Below is a small trained network, with its code and all its weights. Each question gives an input and a target symbol and asks what happens when units are switched off, that is, made to give their printed mean instead of their output.

import numpy as np


def w(rows, s, z=0):
    codes = np.array(rows[::2]) - 128.0
    scale = np.full(codes.shape[1], s)
    scale[-1] = z or s
    return codes * scale


def norm(h):
    return h / np.sqrt((h * h).mean(-1, keepdims=True) + 1e-5)


def f(y):
    return np.maximum(y, 0)


def softmax(a):
    e = np.exp(a - a.max(-1, keepdims=True))
    return e / e.sum(-1, keepdims=True)


def log_softmax(a):
    a = a - a.max(-1, keepdims=True)
    return a - np.log(np.exp(a).sum(-1, keepdims=True))


def net(x, mask):
    ids = ['βδεζηλμξστφψ'.index(c) for c in x.split()]
    T = len(ids)
    res = E[ids] + P[:T]
    u = 0
    for l in range(3):
        q, k, v = (norm(res) @ M[l].T for M in (Q, K, V))
        z = softmax(np.where(np.tri(T) > 0, q @ k.T / 2**0.5, -1e9)) @ v
        res = res + np.where(mask[u], z, O[l][:, -1]) @ O[l][:, :-1]
        u += 1
        y = f(norm(res) @ A[l][:, :-1].T + A[l][:, -1])
        res = res + np.where(mask[u : u + 4], y, B[l][:, -1]) @ B[l][:, :-1]
        u += 4
    return log_softmax(norm(res)[-1] @ U[:, :-1].T + U[:, -1])


Q, K, V, O, A, B = {}, {}, {}, {}, {}, {}
E = w([
[124,147,136,102],'β',
[150,141,96,146],'δ',
[169,102,105,142],'ε',
[150,151,125,129],'ζ',
[130,251,75,60],'η',
[140,124,151,135],'λ',
[132,113,57,107],'μ',
[117,118,123,175],'ξ',
[132,148,131,121],'σ',
[130,148,87,160],'τ',
[91,112,138,127],'φ',
[139,147,128,125],'ψ',
],0.031)
P = w([
[151,108,174,217],'0',
[154,98,109,167],'1',
[164,92,64,149],'2',
[174,77,27,139],'3',
[192,67,6,131],'4',
[210,69,1,113],'5',
],0.0034)
Q[0] = w([
[117,210,254,67],'L0H1',
[55,77,146,201],'L0H1',
],0.0086)
K[0] = w([
[2,120,165,111],'L0H1',
[12,17,106,224],'L0H1',
],0.0062)
V[0] = w([
[194,125,5,214],'L0H1',
[17,174,120,234],'L0H1',
],0.0026)
O[0] = w([
[105,167,255,8,254],'L0H1',
[144,120,83,9,112],'L0H1',
],0.0064,0.0023)
A[0] = w([
[105,189,56,90,172],'L0N1',
[187,118,130,138,2],'L0N2',
[17,167,191,67,50],'L0N3',
[165,214,136,1,122],'L0N4',
],0.007,0.0008)
B[0] = w([
[218,136,46,105,246],'L0N1',
[27,55,146,67,158],'L0N2',
[10,2,221,198,150],'L0N3',
[181,157,69,172,255],'L0N4',
],0.0062,0.0061)
Q[1] = w([
[3,118,140,80],'L1H1',
[118,146,86,113],'L1H1',
],0.011)
K[1] = w([
[185,93,174,53],'L1H1',
[152,167,9,2],'L1H1',
],0.0082)
V[1] = w([
[164,161,67,207],'L1H1',
[3,126,32,165],'L1H1',
],0.0044)
O[1] = w([
[247,212,59,210,253],'L1H1',
[141,77,166,254,127],'L1H1',
],0.0063,0.0045)
A[1] = w([
[35,43,125,227,255],'L1N1',
[138,113,187,218,127],'L1N2',
[152,156,160,173,91],'L1N3',
[107,151,127,253,146],'L1N4',
],0.0081,0.0028)
B[1] = w([
[77,158,139,61,209],'L1N1',
[128,141,91,92,168],'L1N2',
[89,10,123,141,172],'L1N3',
[153,95,218,109,255],'L1N4',
],0.011,0.0031)
Q[2] = w([
[248,157,83,192],'L2H1',
[227,253,161,39],'L2H1',
],0.006)
K[2] = w([
[182,113,64,135],'L2H1',
[191,253,38,137],'L2H1',
],0.0064)
V[2] = w([
[45,10,119,112],'L2H1',
[4,105,204,24],'L2H1',
],0.0017)
O[2] = w([
[58,150,73,120,46],'L2H1',
[255,210,131,187,1],'L2H1',
],0.008,0.0029)
A[2] = w([
[131,139,254,100,250],'L2N1',
[207,123,95,191,164],'L2N2',
[132,123,138,236,245],'L2N3',
[166,146,122,83,86],'L2N4',
],0.0091,0.0011)
B[2] = w([
[214,165,62,159,155],'L2N1',
[20,151,231,117,254],'L2N2',
[150,169,190,172,152],'L2N3',
[109,29,143,254,174],'L2N4',
],0.007,0.0094)
U = w([
[68,162,242,182,151],'β',
[145,167,70,236,94],'δ',
[17,141,137,55,253],'ε',
[96,246,104,67,172],'ζ',
[85,22,137,121,136],'η',
[104,115,124,113,93],'λ',
[115,122,132,109,44],'μ',
[91,131,124,116,56],'ξ',
[101,137,132,118,12],'σ',
[110,138,134,106,66],'τ',
[66,87,44,118,191],'φ',
[179,151,197,59,108],'ψ',
],0.011,0.0036)

Each question gives the input, a string of symbols that net reads in full, and the target symbol t.
The units are the heads (2 rows each of Q, K, V and O) and the neurons (one row each of A and B). Each row of codes is followed by its name. A weight is (code - 128) times the scale printed after its matrix; where a second scale follows, it is the last column's (O, A, B and U).
mask holds one flag per unit, layer by layer, with each layer's heads first. A switched-off unit (its flag False) gives its mean, the last column of its rows in O or B, instead of its output. The means were averaged over made-up inputs and are rounded, as every weight is.
A unit's drop is (log p(t) with every unit on - log p(t) with that unit switched off) / (log p(t) with every unit on - log p(t) with every unit switched off).
The circuit of an input: a set's keep is (log p(t) with only the set's units on - log p(t) with every unit switched off) / (log p(t) with every unit on - log p(t) with every unit switched off). Starting from the 12 units with the biggest drops (on a tie, the unit counted first), units are removed one at a time, each time the one whose removal leaves the highest keep (on an exact tie, the one counted first), for as long as the keep stays at least 0.8.
units of the circuit, in order: the units of the circuit, biggest drop first
unit that matters most: the unit with the biggest drop
top k neurons: the k neurons with the biggest drops, biggest first
k most important neurons of layer l: the k neurons of layer l with the biggest drops, biggest first
drop when u is switched off: that unit's drop, to one decimal
input λ ε β λ, target δ: top 3 neurons : [L0N4, L0N1, L2N1]
input τ φ β, target β: unit that matters most : L2N2
input τ ζ δ, target β: units of the circuit, in order : [L2N2, L0N4]
input σ ε τ, target β: top 3 neurons : [L1N4, L2N2, L0N4]
input β τ λ β φ ψ, target β: top 2 neurons : [L2N2, L1N1]
input μ η λ β β, target δ: top 3 neurons : [L0N1, L0N4, L1N4]
input ψ δ σ δ σ, target δ: 2 most important neurons of layer 0 : [L0N3, L0N1]
input δ δ λ, target ψ: 2 most important neurons of layer 0 : [L0N1, L0N4]
input δ ψ ε ε μ ξ, target ψ: 3 most important neurons of layer 1 : [L1N4, L1N1, L1N2]
input ζ τ β, target β: top 2 neurons : [L0N3, L2N2]
input σ ψ σ ψ, target δ: 2 most important neurons of layer 2 : [L2N4, L2N3]
input ξ δ δ φ β ψ, target β: 2 most important neurons of layer 2 : [L2N2, L2N1]
input σ δ η ξ σ, target δ: 3 most important neurons of layer 0 : [L0N1, L0N3, L0N4]
input λ λ β ε β τ, target β: drop when L0N4 is switched off : 0.2
input δ λ τ ζ, target β: drop when L2H1 is switched off : 0.1
input λ μ ε ζ, target β: drop when L0N4 is switched off : 0.1
input δ β ζ β δ β, target δ: drop when L0H1 is switched off : 0.4
